Below is a small trained network, with its code and all its weights. Each question gives an input and a class and asks what happens when units are switched off, that is, made to give their printed mean instead of their output.

import numpy as np


def w(rows, s, z=0):
    codes = np.array(rows[::2]) - 128.0
    scale = np.full(codes.shape[1], s)
    scale[-1] = z or s
    return codes * scale


def f(y):
    return y / 2 * (1 + np.tanh(0.7978845608 * (y + 0.044715 * y**3)))


def log_softmax(a):
    a = a - a.max(-1, keepdims=True)
    return a - np.log(np.exp(a).sum(-1, keepdims=True))


def net(x, mask):
    res = np.array(x, float).reshape(1, 6) / 4 @ E
    y = f(res @ A[0][:, :-1].T + A[0][:, -1])
    res = res + np.where(mask, y, B[0][:, -1]) @ B[0][:, :-1]
    return log_softmax(res[-1] @ U[:, :-1].T + U[:, -1])


A, B = {}, {}
E = w([
[126,130,126,129],'x0',
[255,187,152,133],'x1',
[132,127,129,128],'x2',
[127,125,131,129],'x3',
[191,22,47,171],'x4',
[138,139,73,13],'x5',
],0.0073)
A[0] = w([
[44,70,101,124,4],'n1',
[104,138,166,254,30],'n2',
[195,169,135,146,139],'n3',
[110,140,98,152,171],'n4',
[135,141,55,8,67],'n5',
[184,42,52,150,73],'n6',
[211,163,128,138,70],'n7',
[202,155,132,134,27],'n8',
[228,162,132,130,83],'n9',
[194,168,119,145,68],'n10',
[42,78,85,126,55],'n11',
[131,135,55,10,5],'n12',
[94,188,223,66,89],'n13',
[79,215,183,108,42],'n14',
[45,118,61,159,117],'n15',
[50,93,84,131,90],'n16',
],0.0082,0.0019)
B[0] = w([
[104,190,160,94,183],'n1',
[221,96,191,158,220],'n2',
[81,119,145,82,182],'n3',
[132,133,136,122,142],'n4',
[235,107,170,163,216],'n5',
[88,255,52,184,238],'n6',
[56,161,151,88,179],'n7',
[70,174,147,77,159],'n8',
[64,149,153,98,200],'n9',
[79,154,152,84,162],'n10',
[100,181,164,100,193],'n11',
[218,122,172,170,201],'n12',
[129,154,62,187,254],'n13',
[128,171,65,180,234],'n14',
[106,156,168,102,190],'n15',
[92,179,168,85,185],'n16',
],0.01,0.0042)
U = w([
[103,177,8,200,79],'0',
[57,139,199,31,90],'1',
[125,95,114,132,254],'2',
[206,96,200,168,87],'3',
],0.012,0.0091)

Each question gives the input, the list of numbers given to net, and the class t.
The units are the neurons (one row each of A and B). Each row of codes is followed by its name. A weight is (code - 128) times the scale printed after its matrix; where a second scale follows, it is the last column's (A, B and U).
mask holds one flag per neuron, in row order. A switched-off neuron (its flag False) gives its mean, the last column of its row in B, instead of its output. The means were averaged over made-up inputs and are rounded, as every weight is.
A unit's drop is (log p(t) with every unit on - log p(t) with that unit switched off) / (log p(t) with every unit on - log p(t) with every unit switched off).
The circuit of an input: a set's keep is (log p(t) with only the set's units on - log p(t) with every unit switched off) / (log p(t) with every unit on - log p(t) with every unit switched off). Starting from the 12 units with the biggest drops (on a tie, the unit counted first), units are removed one at a time, each time the one whose removal leaves the highest keep (on an exact tie, the one counted first), for as long as the keep stays at least 0.8.
units of the circuit, in order: the units of the circuit, biggest drop first
most important unit: the unit with the biggest drop
top k neurons: the k neurons with the biggest drops, biggest first
drop of u: that unit's drop, to one decimal
input [7,-1,-3,5,-3,-6], class 3: most important unit -> n2
input [-1,2,-1,-4,0,6], class 3: units of the circuit, in order -> (n5 n12)
input [-6,-3,-4,8,-3,-5], class 3: units of the circuit, in order -> (n2 n6)
input [-8,-8,-4,-4,6,5], class 1: units of the circuit, in order -> (n16 n11)
input [4,7,4,5,2,6], class 1: top 2 neurons -> (n9 n7)
input [-3,-5,5,2,3,8], class 3: units of the circuit, in order -> (n5 n12)
input [1,8,8,7,-8,4], class 0: top 2 neurons -> (n13 n14)
input [6,-4,-2,4,-6,5], class 0: top 3 neurons -> (n13 n14 n2)
input [-1,2,-1,-2,-3,5], class 3: top 2 neurons -> (n5 n6)
input [4,2,-4,7,-4,3], class 0: top 3 neurons -> (n13 n2 n14)
input [4,-2,5,-4,-5,-4], class 0: top 2 neurons -> (n14 n13)
input [-2,8,3,8,7,5], class 1: units of the circuit, in order -> (n9 n7)
input [-3,-3,6,5,-5,-7], class 3: top 2 neurons -> (n2 n6)
input [5,-7,3,3,-7,5], class 0: units of the circuit, in order -> (n13)
input [6,8,4,-3,2,8], class 1: top 3 neurons -> (n9 n7 n8)
input [-7,-5,-5,-8,-7,8], class 3: top 3 neurons -> (n5 n12 n6)
input [-1,-6,4,-1,-8,0], class 0: top 2 neurons -> (n13 n14)
input [3,4,-6,5,-3,7], class 3: top 3 neurons -> (n5 n12 n6)
input [-5,1,4,7,4,8], class 3: drop of n5 -> 0.4
input [-2,-7,-5,-1,6,8], class 3: drop of n11 -> -0.1
input [2,-8,0,-8,7,-2], class 1: drop of n7 -> 0.0
